After every row comes one of two labels: whether the row has a hidden trait. Each part has its own trait and labels.
(in the rows, 128 means zero)
[114 109 144 112 139 112 115 140 131 148 110 128 117 136 153 110 108 135]  j26
[141 117 122 131 143 124 138 123 124  96 122 132 144 130 147 134 104 143]  j905
[112 141 147 163 116 103 212 126 118 108 158 151 167 131 149 124 145  99]  j905
[132 129 122 146 113 130 128 143 130 155 141 106  82 117 155 118 131  86]  j26
[ 80 121 120 143 127  76 158 108 132 149 182  65 130 118 131 111 130 171]  j26
[119 105 129 131 121 144 164 153 114  92 117 136 146 135 146 160 123 128]  j26
[115 128 162 133 108 114 164 112 112  72 151 163 183 121 127 146 144  79]  j26
[106 111 161 123 110 153 137 173 138 123 113 140 182 123 154 115 138 117]  j26
[137 135 144 113 143 152 143 150 131 154 125 124 170 125 116 159 155 133]  j905
[175 103 157 121 143 125  82 159 135 110 162 140 138 119 117 163  98 124]  j26
[132 135 173 132 140 173 152 154 107 112  51 177 148 140 131 255 168  62]  j905
[156 110 131 125 140 121 141 172 134 146 102 156 146 118 155  96 121 195]  j905
[109 136 124 114 129 129 195 155 135 151 137 131 146 138 119 121 150 134]  j26
[ 97 138 119 130 131 138 151 131 122 122 122 134 114 117 119 253 157 167]  j26
[155 119 163 137 106 164 138 145 124 114 117 169 110 130 153 191 119  60]  j26
[127 123 121 129 123 131 130 132 122 116 118 107 135 116 138 176 133 161]  j905
[ 97 117 125 126 108 109 191 115 122 129 151 150 120 137 125 239 142  95]  j905
[145 142 156 136 143 134 164 153 130 160 122 103 179 120 159  86 140 126]  j905
[130 137 134 121 139 136 107 133 117 142 123  89 147 117 133  86 137 134]  j905
